Here is a tiny trained network, its code and every weight. The questions are about switching its units off for an input and a class, where a switched-off unit gives its printed mean instead of its output.

import numpy as np


def w(rows, s, z=0):
    codes = np.array(rows[::2]) - 128.0
    scale = np.full(codes.shape[1], s)
    scale[-1] = z or s
    return codes * scale


def norm(h):
    return h / np.sqrt((h * h).mean(-1, keepdims=True) + 1e-5)


def f(y):
    return y / 2 * (1 + np.tanh(0.7978845608 * (y + 0.044715 * y**3)))


def log_softmax(a):
    a = a - a.max(-1, keepdims=True)
    return a - np.log(np.exp(a).sum(-1, keepdims=True))


def net(x, mask):
    res = np.array(x, float).reshape(1, 7) / 4 @ E
    u = 0
    for l in range(3):
        y = f(norm(res) @ A[l][:, :-1].T + A[l][:, -1])
        res = res + np.where(mask[u : u + 4], y, B[l][:, -1]) @ B[l][:, :-1]
        u += 4
    return log_softmax(norm(res)[-1] @ U[:, :-1].T + U[:, -1])


A, B = {}, {}
E = w([
[116,122,108,127,155,119,143,138,126,157,151,131],'x0',
[142,127,143,131,123,125,128,122,133,121,132,141],'x1',
[112,149,116,125,122,150,140,115,116,125,118,131],'x2',
[122,131,119,128,133,132,125,127,125,130,128,119],'x3',
[147,109,115,190,141,255,90,173,148,126,167,149],'x4',
[109,148,126,121,15,106,64,138,62,180,219,128],'x5',
[141,209,233,182,97,120,115,200,71,220,120,92],'x6',
],0.0094)
A[0] = w([
[136,62,41,117,6,97,92,83,84,115,235,117,72],'0.n0',
[251,253,139,181,243,98,118,185,97,144,27,124,1],'0.n1',
[122,78,111,184,156,236,80,186,162,101,161,177,163],'0.n2',
[204,173,135,228,145,221,108,238,111,121,165,125,1],'0.n3',
],0.0052,0.0027)
B[0] = w([
[141,188,26,147,149,116,15,103,147,141,82,188,255],'0.n0',
[147,187,72,191,99,43,188,41,204,149,49,224,218],'0.n1',
[80,7,16,194,43,250,175,212,160,127,73,176,249],'0.n2',
[164,213,224,2,178,167,32,122,141,217,215,84,219],'0.n3',
],0.008,0.005)
A[1] = w([
[113,193,160,242,119,10,97,66,60,165,97,109,64],'1.n0',
[140,103,78,135,173,98,89,40,162,66,118,170,115],'1.n1',
[107,125,21,122,174,105,142,154,142,181,94,169,161],'1.n2',
[121,179,150,207,127,199,118,216,255,163,122,130,3],'1.n3',
],0.006,0.0048)
B[1] = w([
[49,107,144,154,145,98,167,190,165,78,182,128,229],'1.n0',
[115,108,74,57,151,93,120,159,117,105,163,91,241],'1.n1',
[172,158,180,114,78,149,116,110,161,42,102,122,253],'1.n2',
[152,151,117,132,225,118,102,2,139,155,124,29,196],'1.n3',
],0.011,0.0056)
A[2] = w([
[129,40,55,171,99,194,103,102,134,122,116,172,2],'2.n0',
[134,116,172,159,185,132,181,153,180,174,71,85,56],'2.n1',
[162,1,146,57,165,175,217,122,126,73,95,66,61],'2.n2',
[168,127,138,4,138,80,107,128,128,73,118,131,56],'2.n3',
],0.0095,0.004)
B[2] = w([
[181,83,141,101,105,66,148,191,139,74,81,154,223],'2.n0',
[144,145,76,100,135,159,127,73,149,78,50,176,188],'2.n1',
[82,78,201,253,146,139,185,159,78,207,155,57,255],'2.n2',
[121,195,105,110,141,147,137,33,64,171,172,148,228],'2.n3',
],0.017,0.0075)
U = w([
[83,107,122,192,160,134,185,64,46,219,155,79,173],'0',
[107,170,166,121,145,45,215,99,184,40,63,194,203],'1',
[166,12,154,208,139,181,183,208,139,91,89,89,3],'2',
[206,177,131,133,177,231,81,70,230,166,45,137,107],'3',
[107,159,50,43,117,82,72,46,99,66,175,143,191],'4',
[32,150,201,134,69,46,107,251,138,126,188,120,28],'5',
[229,56,63,65,49,135,62,219,163,42,96,178,153],'6',
[184,160,193,98,109,194,12,184,95,231,188,101,114],'7',
],0.015,0.0015)

Each question gives the input, the list of numbers given to net, and the class t.
The units are the neurons (one row each of A and B). Each row of codes is followed by its name. A weight is (code - 128) times the scale printed after its matrix; where a second scale follows, it is the last column's (A, B and U).
mask holds one flag per neuron, layer by layer. A switched-off neuron (its flag False) gives its mean, the last column of its row in B, instead of its output. The means were averaged over made-up inputs and are rounded, as every weight is.
A unit's drop is (log p(t) with every unit on - log p(t) with that unit switched off) / (log p(t) with every unit on - log p(t) with every unit switched off).
The circuit of an input: a set's keep is (log p(t) with only the set's units on - log p(t) with every unit switched off) / (log p(t) with every unit on - log p(t) with every unit switched off). Starting from all 12 units, units are removed one at a time, each time the one whose removal leaves the highest keep (on an exact tie, the one counted first), for as long as the keep stays at least 0.8.
units of the circuit, in order: the units of the circuit, biggest drop first
most important unit: the unit with the biggest drop
k most important neurons: the k neurons with the biggest drops, biggest first
k most important neurons of layer l: the k neurons of layer l with the biggest drops, biggest first
drop of u: that unit's drop, to one decimal
input [-3,-8,7,2,0,1,1], class 5: most important unit : 0.n2
input [1,3,-3,7,7,0,8], class 3: units of the circuit, in order : (1.n3 2.n2)
input [4,1,3,4,1,0,7], class 3: 2 most important neurons of layer 0 : (0.n1 0.n3)
input [-3,2,-2,3,-1,-5,7], class 1: 3 most important neurons : (0.n1 1.n0 0.n2)
input [-2,8,-3,4,0,-6,7], class 1: 2 most important neurons of layer 0 : (0.n1 0.n2)
input [0,0,-6,-7,0,4,7], class 5: 4 most important neurons : (0.n2 1.n0 2.n3 1.n3)
input [6,6,8,1,7,2,-8], class 6: 2 most important neurons : (2.n0 0.n0)
input [-1,5,-7,3,0,6,7], class 5: 4 most important neurons : (1.n0 2.n3 0.n2 1.n3)
input [4,6,8,-3,-6,7,1], class 5: 3 most important neurons of layer 1 : (1.n0 1.n1 1.n3)
input [-6,8,2,-1,1,-4,-7], class 2: 2 most important neurons : (0.n3 2.n0)
input [7,-6,-3,4,2,0,-6], class 2: 2 most important neurons : (2.n2 0.n1)
input [3,1,5,-1,-5,8,2], class 5: 2 most important neurons : (1.n0 2.n3)
input [6,-7,2,-3,-6,3,1], class 5: 2 most important neurons : (1.n0 1.n1)
input [-6,0,-5,-5,0,-1,0], class 0: most important unit : 0.n2
input [4,-3,5,2,8,-1,3], class 3: 2 most important neurons : (0.n3 1.n3)
input [-2,-7,2,2,4,4,1], class 7: 2 most important neurons : (0.n3 2.n1)
input [3,-4,0,5,5,1,-7], class 6: 2 most important neurons : (2.n0 0.n0)
input [-4,8,7,5,5,1,0], class 6: 3 most important neurons : (0.n2 2.n2 2.n0)
input [-8,3,7,-2,0,3,-1], class 4: 2 most important neurons : (0.n2 2.n2)
input [-6,6,6,1,7,-7,-7], class 2: units of the circuit, in order : (2.n2)
input [-7,7,-5,-4,2,1,-4], class 6: 2 most important neurons : (0.n0 2.n0)
input [-4,-5,2,0,4,2,1], class 7: 2 most important neurons of layer 0 : (0.n3 0.n1)
input [-4,8,4,3,0,-7,-2], class 0: 2 most important neurons : (2.n2 1.n1)
input [0,-5,7,5,-1,-4,6], class 1: 2 most important neurons of layer 0 : (0.n1 0.n2)
input [-4,-6,-4,-7,-6,-2,-1], class 0: drop of 2.n2 : 0.0
input [5,-5,-2,-4,1,-2,3], class 3: drop of 0.n3 : 0.1
input [-7,5,6,3,8,-3,-8], class 2: units of the circuit, in order : (2.n2)
input [1,-6,-1,2,-2,0,7], class 1: drop of 2.n1 : 0.3
input [4,4,-8,-1,-3,8,-2], class 4: drop of 2.n2 : 0.2
